Here is a tiny trained network, its code and every weight. The questions are about switching its units off for an input and a class, where a switched-off unit gives its printed mean instead of its output.

import numpy as np


def w(rows, s, z=0):
    codes = np.array(rows[::2]) - 128.0
    scale = np.full(codes.shape[1], s)
    scale[-1] = z or s
    return codes * scale


def f(y):
    return y / 2 * (1 + np.tanh(0.7978845608 * (y + 0.044715 * y**3)))


def log_softmax(a):
    a = a - a.max(-1, keepdims=True)
    return a - np.log(np.exp(a).sum(-1, keepdims=True))


def net(x, mask):
    res = np.array(x, float).reshape(1, 4) / 4 @ E
    y = f(res @ A[0][:, :-1].T + A[0][:, -1])
    res = res + np.where(mask, y, B[0][:, -1]) @ B[0][:, :-1]
    return log_softmax(res[-1] @ U[:, :-1].T + U[:, -1])


A, B = {}, {}
E = w([
[55,242,135,128,198,8],'x0',
[54,101,208,201,38,192],'x1',
[123,97,192,64,255,138],'x2',
[149,154,199,28,62,61],'x3',
],0.01)
A[0] = w([
[193,112,135,94,81,191,120],'neuron 0',
[174,177,141,132,81,112,229],'neuron 1',
[210,78,112,144,116,165,100],'neuron 2',
[87,156,122,136,120,77,133],'neuron 3',
[2,145,212,173,74,209,229],'neuron 4',
[217,155,54,132,126,95,33],'neuron 5',
[55,136,159,173,137,80,135],'neuron 6',
[82,181,93,159,141,94,5],'neuron 7',
[122,102,185,69,198,155,60],'neuron 8',
[175,159,46,71,175,139,133],'neuron 9',
[73,172,151,119,146,108,45],'neuron 10',
[159,122,209,119,93,59,38],'neuron 11',
[147,152,59,145,43,117,76],'neuron 12',
[90,144,74,183,177,175,89],'neuron 13',
[214,152,239,72,71,74,3],'neuron 14',
[101,166,116,159,139,67,30],'neuron 15',
[136,134,58,166,68,69,75],'neuron 16',
[153,208,149,149,154,122,134],'neuron 17',
[150,170,104,85,139,105,71],'neuron 18',
],0.012,0.0028)
B[0] = w([
[86,179,106,88,43,174,197],'neuron 0',
[97,76,82,138,202,124,170],'neuron 1',
[141,224,122,103,83,179,190],'neuron 2',
[68,135,99,101,71,168,166],'neuron 3',
[214,96,170,127,62,24,254],'neuron 4',
[183,91,227,88,109,83,177],'neuron 5',
[166,137,139,73,77,161,176],'neuron 6',
[137,150,128,127,95,174,168],'neuron 7',
[23,9,222,162,162,164,188],'neuron 8',
[159,144,199,83,92,31,195],'neuron 9',
[74,141,148,135,75,163,165],'neuron 10',
[193,149,74,217,114,121,169],'neuron 11',
[75,39,167,175,172,170,191],'neuron 12',
[187,203,65,183,195,135,181],'neuron 13',
[191,184,96,198,217,187,202],'neuron 14',
[146,194,115,86,110,218,168],'neuron 15',
[71,2,229,182,149,130,181],'neuron 16',
[118,124,111,59,131,188,160],'neuron 17',
[130,138,132,126,147,105,164],'neuron 18',
],0.0082,0.016)
U = w([
[90,161,110,41,53,229,89],'0',
[167,113,159,99,96,6,101],'1',
[10,41,175,181,170,158,99],'2',
[200,187,69,243,211,151,103],'3',
[110,84,75,93,109,71,254],'4',
],0.012,0.0087)

Each question gives the input, the list of numbers given to net, and the class t.
The units are the neurons (one row each of A and B). Each row of codes is followed by its name. A weight is (code - 128) times the scale printed after its matrix; where a second scale follows, it is the last column's (A, B and U).
mask holds one flag per neuron, in row order. A switched-off neuron (its flag False) gives its mean, the last column of its row in B, instead of its output. The means were averaged over made-up inputs and are rounded, as every weight is.
A unit's drop is (log p(t) with every unit on - log p(t) with that unit switched off) / (log p(t) with every unit on - log p(t) with every unit switched off).
The circuit of an input: a set's keep is (log p(t) with only the set's units on - log p(t) with every unit switched off) / (log p(t) with every unit on - log p(t) with every unit switched off). Starting from the 12 units with the biggest drops (on a tie, the unit counted first), units are removed one at a time, each time the one whose removal leaves the highest keep (on an exact tie, the one counted first), for as long as the keep stays at least 0.8.
units of the circuit, in order: the units of the circuit, biggest drop first
most important unit: the unit with the biggest drop
top k neurons: the k neurons with the biggest drops, biggest first
drop when u is switched off: that unit's drop, to one decimal
input [-7,4,4,-6], class 0: most important unit -> neuron 0
input [6,-7,-4,-5], class 1: top 2 neurons -> (neuron 9; neuron 5)
input [8,-7,-4,7], class 0: top 3 neurons -> (neuron 15; neuron 3; neuron 4)
input [1,6,-5,-7], class 3: top 4 neurons -> (neuron 13; neuron 9; neuron 5; neuron 8)
input [-2,6,-7,0], class 2: top 2 neurons -> (neuron 12; neuron 16)
input [5,0,-3,5], class 0: top 2 neurons -> (neuron 3; neuron 13)
input [4,2,-4,-2], class 0: top 3 neurons -> (neuron 8; neuron 6; neuron 15)
input [2,4,3,-6], class 3: top 2 neurons -> (neuron 13; neuron 9)
input [-3,3,5,5], class 2: top 2 neurons -> (neuron 8; neuron 13)
input [-5,-6,-5,0], class 1: top 3 neurons -> (neuron 5; neuron 9; neuron 8)
input [-4,-4,7,1], class 2: top 2 neurons -> (neuron 8; neuron 4)
input [-5,5,0,-5], class 0: drop when neuron 4 is switched off -> -0.4
input [4,8,4,-7], class 1: drop when neuron 16 is switched off -> 0.0
input [-5,-6,0,-6], class 1: units of the circuit, in order -> (neuron 9)
input [0,-4,8,-6], class 2: drop when neuron 8 is switched off -> 4.9
